Below is a small trained network, with its code and all its weights. Each question gives an input and a class and asks what happens when units are switched off, that is, made to give their printed mean instead of their output.

import numpy as np


def w(rows, s, z=0):
    codes = np.array(rows[::2]) - 128.0
    scale = np.full(codes.shape[1], s)
    scale[-1] = z or s
    return codes * scale


def f(y):
    return y / 2 * (1 + np.tanh(0.7978845608 * (y + 0.044715 * y**3)))


def log_softmax(a):
    a = a - a.max(-1, keepdims=True)
    return a - np.log(np.exp(a).sum(-1, keepdims=True))


def net(x, mask):
    res = np.array(x, float).reshape(1, 5) / 4 @ E
    y = f(res @ A[0][:, :-1].T + A[0][:, -1])
    res = res + np.where(mask, y, B[0][:, -1]) @ B[0][:, :-1]
    return log_softmax(res[-1] @ U[:, :-1].T + U[:, -1])


A, B = {}, {}
E = w([
[125,204,255,153,145],'x0',
[138,51,141,207,237],'x1',
[133,62,164,173,36],'x2',
[134,203,73,228,99],'x3',
[125,125,126,128,128],'x4',
],0.0054)
A[0] = w([
[141,80,156,60,142,61],'N0',
[139,171,118,82,71,73],'N1',
[116,185,129,61,57,35],'N2',
[114,44,187,196,16,5],'N3',
[143,96,145,136,96,67],'N4',
[138,86,123,177,184,39],'N5',
[150,166,88,188,115,39],'N6',
[149,160,111,109,185,110],'N7',
[125,193,89,219,112,41],'N8',
[133,76,21,115,128,24],'N9',
[156,81,147,159,64,42],'N10',
[136,95,142,169,187,76],'N11',
[153,89,40,117,113,20],'N12',
[168,114,147,140,120,161],'N13',
[143,173,88,204,118,55],'N14',
[115,81,178,57,149,55],'N15',
[141,202,89,69,213,1],'N16',
[136,196,254,164,149,6],'N17',
[121,143,128,98,98,36],'N18',
[127,84,60,111,118,58],'N19',
[111,190,85,86,224,13],'N20',
[136,102,122,153,152,55],'N21',
[146,78,182,43,143,21],'N22',
[108,92,153,168,188,84],'N23',
[120,84,135,190,172,55],'N24',
],0.014,0.0081)
B[0] = w([
[116,96,112,208,128,186],'N0',
[163,119,82,93,81,189],'N1',
[167,114,62,74,69,218],'N2',
[74,225,108,90,195,236],'N3',
[90,159,117,147,132,112],'N4',
[152,147,101,126,55,184],'N5',
[76,102,103,181,101,138],'N6',
[122,156,122,92,176,176],'N7',
[108,55,83,167,169,194],'N8',
[125,79,214,67,117,215],'N9',
[75,192,125,139,117,147],'N10',
[158,131,90,110,74,198],'N11',
[86,94,185,80,109,168],'N12',
[153,113,98,65,185,198],'N13',
[97,72,86,166,144,173],'N14',
[100,70,92,178,134,205],'N15',
[47,202,113,125,138,180],'N16',
[92,63,254,63,80,251],'N17',
[72,141,112,150,32,101],'N18',
[122,130,214,128,99,175],'N19',
[74,200,127,107,161,185],'N20',
[103,166,134,148,55,115],'N21',
[84,68,83,167,132,197],'N22',
[165,120,83,93,90,207],'N23',
[140,147,83,106,73,197],'N24',
],0.04,0.0031)
U = w([
[123,88,160,111,104,108],'0',
[150,117,93,114,83,108],'1',
[110,78,107,157,127,117],'2',
[108,150,122,122,136,119],'3',
[142,108,126,127,122,250],'4',
[213,138,163,196,125,104],'5',
[146,183,178,253,38,85],'6',
],0.012,0.02)

Each question gives the input, the list of numbers given to net, and the class t.
The units are the neurons (one row each of A and B). Each row of codes is followed by its name. A weight is (code - 128) times the scale printed after its matrix; where a second scale follows, it is the last column's (A, B and U).
mask holds one flag per neuron, in row order. A switched-off neuron (its flag False) gives its mean, the last column of its row in B, instead of its output. The means were averaged over made-up inputs and are rounded, as every weight is.
A unit's drop is (log p(t) with every unit on - log p(t) with that unit switched off) / (log p(t) with every unit on - log p(t) with every unit switched off).
The circuit of an input: a set's keep is (log p(t) with only the set's units on - log p(t) with every unit switched off) / (log p(t) with every unit on - log p(t) with every unit switched off). Starting from the 12 units with the biggest drops (on a tie, the unit counted first), units are removed one at a time, each time the one whose removal leaves the highest keep (on an exact tie, the one counted first), for as long as the keep stays at least 0.8.
circuit, biggest first: the units of the circuit, biggest drop first
top k neurons: the k neurons with the biggest drops, biggest first
drop when u is switched off: that unit's drop, to one decimal
input [4,-8,-3,-8,4], class 1: circuit, biggest first -> (N2)
input [7,-7,-2,8,-3], class 2: top 3 neurons -> (N8; N14; N6)
input [-7,6,5,6,-1], class 0: top 3 neurons -> (N9; N12; N19)
input [1,3,-6,-5,2], class 3: circuit, biggest first -> (N20; N16)
input [4,-8,-8,-5,1], class 1: top 3 neurons -> (N2; N1; N3)
input [-6,6,-8,-6,2], class 3: top 3 neurons -> (N20; N16; N7)
input [-8,-3,4,8,-8], class 0: top 3 neurons -> (N9; N12; N19)
input [-7,6,4,8,2], class 2: top 2 neurons -> (N8; N14)
input [-4,-1,8,-8,5], class 2: top 2 neurons -> (N22; N15)
input [-3,0,-7,-7,2], class 2: circuit, biggest first -> (N15; N22)
input [1,-5,-1,0,-2], class 1: circuit, biggest first -> (N2; N1)
input [-7,-6,7,0,-3], class 0: top 2 neurons -> (N9; N12)
input [7,-6,5,8,-3], class 2: top 2 neurons -> (N8; N14)
input [8,-3,-7,8,2], class 0: circuit, biggest first -> (N17)
input [-8,0,-7,-2,-5], class 0: top 3 neurons -> (N9; N12; N19)
input [-1,6,-7,-6,-7], class 3: top 4 neurons -> (N20; N16; N7; N2)
input [7,-5,-4,-5,5], class 0: drop when N17 is switched off -> 1.5
input [4,-4,6,4,6], class 3: drop when N3 is switched off -> 0.9
input [7,1,4,7,3], class 0: drop when N0 is switched off -> 0.1
input [6,-8,8,-6,7], class 1: circuit, biggest first -> (N2)
